Below is a small trained network, with its code and all its weights. Each question gives an input and a class and asks what happens when units are switched off, that is, made to give their printed mean instead of their output.

import numpy as np


def w(rows, s, z=0):
    codes = np.array(rows[::2]) - 128.0
    scale = np.full(codes.shape[1], s)
    scale[-1] = z or s
    return codes * scale


def norm(h):
    return h / np.sqrt((h * h).mean(-1, keepdims=True) + 1e-5)


def f(y):
    return np.maximum(y, 0)


def log_softmax(a):
    a = a - a.max(-1, keepdims=True)
    return a - np.log(np.exp(a).sum(-1, keepdims=True))


def net(x, mask):
    res = np.array(x, float).reshape(1, 6) / 4 @ E
    u = 0
    for l in range(2):
        y = f(norm(res) @ A[l][:, :-1].T + A[l][:, -1])
        res = res + np.where(mask[u : u + 15], y, B[l][:, -1]) @ B[l][:, :-1]
        u += 15
    return log_softmax(norm(res)[-1] @ U[:, :-1].T + U[:, -1])


A, B = {}, {}
E = w([
[143,147,214,11,118,171,102],'x0',
[252,50,186,71,113,137,110],'x1',
[209,225,125,91,170,94,88],'x2',
[95,173,35,60,94,108,195],'x3',
[51,68,207,25,80,47,121],'x4',
[191,200,182,92,26,154,178],'x5',
],0.0023)
A[0] = w([
[86,110,254,27,139,133,136,171],'L0N0',
[70,129,174,194,176,67,85,142],'L0N1',
[69,174,92,82,102,87,140,121],'L0N2',
[144,104,190,55,104,117,145,175],'L0N3',
[215,121,147,173,99,165,67,39],'L0N4',
[119,168,122,158,78,44,145,248],'L0N5',
[168,121,140,149,158,109,137,68],'L0N6',
[65,127,107,122,213,120,74,153],'L0N7',
[161,179,76,150,155,183,195,101],'L0N8',
[122,135,140,104,187,231,71,122],'L0N9',
[60,81,88,109,132,115,164,123],'L0N10',
[212,95,147,136,97,155,147,160],'L0N11',
[159,159,140,158,26,194,215,121],'L0N12',
[177,28,126,199,92,97,103,117],'L0N13',
[130,151,142,164,80,175,152,111],'L0N14',
],0.0048,0.0017)
B[0] = w([
[142,166,114,146,40,138,137,252],'L0N0',
[193,146,72,82,163,129,128,207],'L0N1',
[72,46,127,197,170,118,102,187],'L0N2',
[191,189,107,125,20,102,91,222],'L0N3',
[55,147,137,120,168,209,140,187],'L0N4',
[180,30,186,128,145,195,165,203],'L0N5',
[97,100,189,85,190,94,64,145],'L0N6',
[138,119,80,69,97,136,198,206],'L0N7',
[154,50,157,150,66,116,106,201],'L0N8',
[88,90,151,204,157,94,175,188],'L0N9',
[37,128,214,182,148,207,144,188],'L0N10',
[87,209,74,108,168,81,183,208],'L0N11',
[250,102,4,102,152,108,146,222],'L0N12',
[50,169,155,69,222,195,95,197],'L0N13',
[209,132,76,32,185,109,115,171],'L0N14',
],0.0032,0.0037)
A[1] = w([
[113,143,187,135,29,123,39,40],'L1N0',
[132,66,69,23,84,85,141,134],'L1N1',
[103,76,119,97,217,212,145,221],'L1N2',
[152,146,121,54,158,89,133,158],'L1N3',
[124,113,40,164,179,110,105,156],'L1N4',
[2,53,123,176,156,169,144,78],'L1N5',
[164,172,187,131,145,198,79,70],'L1N6',
[144,125,157,123,245,159,82,105],'L1N7',
[17,95,66,93,110,102,162,254],'L1N8',
[66,79,132,146,147,99,203,168],'L1N9',
[207,190,167,97,97,114,105,98],'L1N10',
[120,119,123,77,142,14,110,5],'L1N11',
[187,117,211,151,142,217,103,185],'L1N12',
[118,101,103,54,159,55,36,119],'L1N13',
[110,110,162,78,66,79,39,151],'L1N14',
],0.0045,0.00075)
B[1] = w([
[61,86,193,101,114,206,96,181],'L1N0',
[172,196,101,194,131,153,136,224],'L1N1',
[72,145,150,146,160,11,141,249],'L1N2',
[164,49,48,133,62,133,131,183],'L1N3',
[112,166,190,91,64,166,133,224],'L1N4',
[133,192,64,165,206,87,164,253],'L1N5',
[72,149,111,127,99,117,153,180],'L1N6',
[1,67,139,97,150,91,155,209],'L1N7',
[98,170,172,218,226,119,165,227],'L1N8',
[137,193,147,137,242,100,171,201],'L1N9',
[134,59,100,202,170,172,164,220],'L1N10',
[193,85,74,160,136,149,106,154],'L1N11',
[102,195,108,203,152,69,202,199],'L1N12',
[194,62,76,47,59,154,107,168],'L1N13',
[132,214,155,111,136,254,141,188],'L1N14',
],0.0038,0.0036)
U = w([
[117,28,119,60,132,56,66,89],'0',
[51,143,130,185,226,76,188,160],'1',
[228,134,76,138,69,155,161,164],'2',
[134,95,185,158,76,9,34,2],'3',
[85,135,233,103,66,191,127,114],'4',
],0.011,0.0084)

Each question gives the input, the list of numbers given to net, and the class t.
The units are the neurons (one row each of A and B). Each row of codes is followed by its name. A weight is (code - 128) times the scale printed after its matrix; where a second scale follows, it is the last column's (A, B and U).
mask holds one flag per neuron, layer by layer. A switched-off neuron (its flag False) gives its mean, the last column of its row in B, instead of its output. The means were averaged over made-up inputs and are rounded, as every weight is.
A unit's drop is (log p(t) with every unit on - log p(t) with that unit switched off) / (log p(t) with every unit on - log p(t) with every unit switched off).
The circuit of an input: a set's keep is (log p(t) with only the set's units on - log p(t) with every unit switched off) / (log p(t) with every unit on - log p(t) with every unit switched off). Starting from the 12 units with the biggest drops (on a tie, the unit counted first), units are removed one at a time, each time the one whose removal leaves the highest keep (on an exact tie, the one counted first), for as long as the keep stays at least 0.8.
circuit, biggest first: the units of the circuit, biggest drop first
k most important neurons: the k neurons with the biggest drops, biggest first
k most important neurons of layer l: the k neurons of layer l with the biggest drops, biggest first
drop of u: that unit's drop, to one decimal
input [8,4,-3,-1,8,6], class 2: circuit, biggest first => [L0N3, L1N7, L1N1]
input [5,6,1,5,8,-8], class 4: circuit, biggest first => [L1N14, L0N0]
input [5,6,-2,-6,5,-6], class 4: circuit, biggest first => [L1N14, L0N0]
input [5,3,5,-3,0,1], class 4: circuit, biggest first => [L0N12, L1N5]
input [-5,7,-7,-7,-3,8], class 1: 2 most important neurons => [L0N13, L0N4]
input [7,-3,-1,-5,4,-7], class 4: 2 most important neurons of layer 1 => [L1N14, L1N0]
input [0,1,-3,-2,3,3], class 4: 3 most important neurons of layer 0 => [L0N1, L0N0, L0N7]
input [-7,5,-1,-5,-5,7], class 1: 3 most important neurons => [L0N13, L0N4, L0N3]
input [4,2,1,5,3,-3], class 4: most important neuron of layer 0 => [L0N12]
input [4,4,0,-1,7,-4], class 4: 2 most important neurons => [L1N0, L0N12]
input [5,-8,4,6,4,8], class 2: 2 most important neurons => [L0N12, L0N10]
input [-3,5,2,7,8,0], class 4: 3 most important neurons => [L0N12, L1N0, L0N10]
input [-2,3,8,7,7,-7], class 2: 2 most important neurons of layer 1 => [L1N13, L1N1]
input [-4,-4,6,1,-6,0], class 2: 2 most important neurons of layer 0 => [L0N8, L0N13]
input [2,-4,8,-4,1,-3], class 0: most important neuron of layer 0 => [L0N3]
input [5,5,8,-2,-4,0], class 1: 2 most important neurons of layer 1 => [L1N12, L1N7]
input [2,-3,-2,4,5,4], class 4: 2 most important neurons of layer 1 => [L1N0, L1N5]
input [-3,3,8,3,2,-4], class 0: drop of L0N0 => 0.4
input [7,4,4,2,6,3], class 2: drop of L1N7 => 0.2
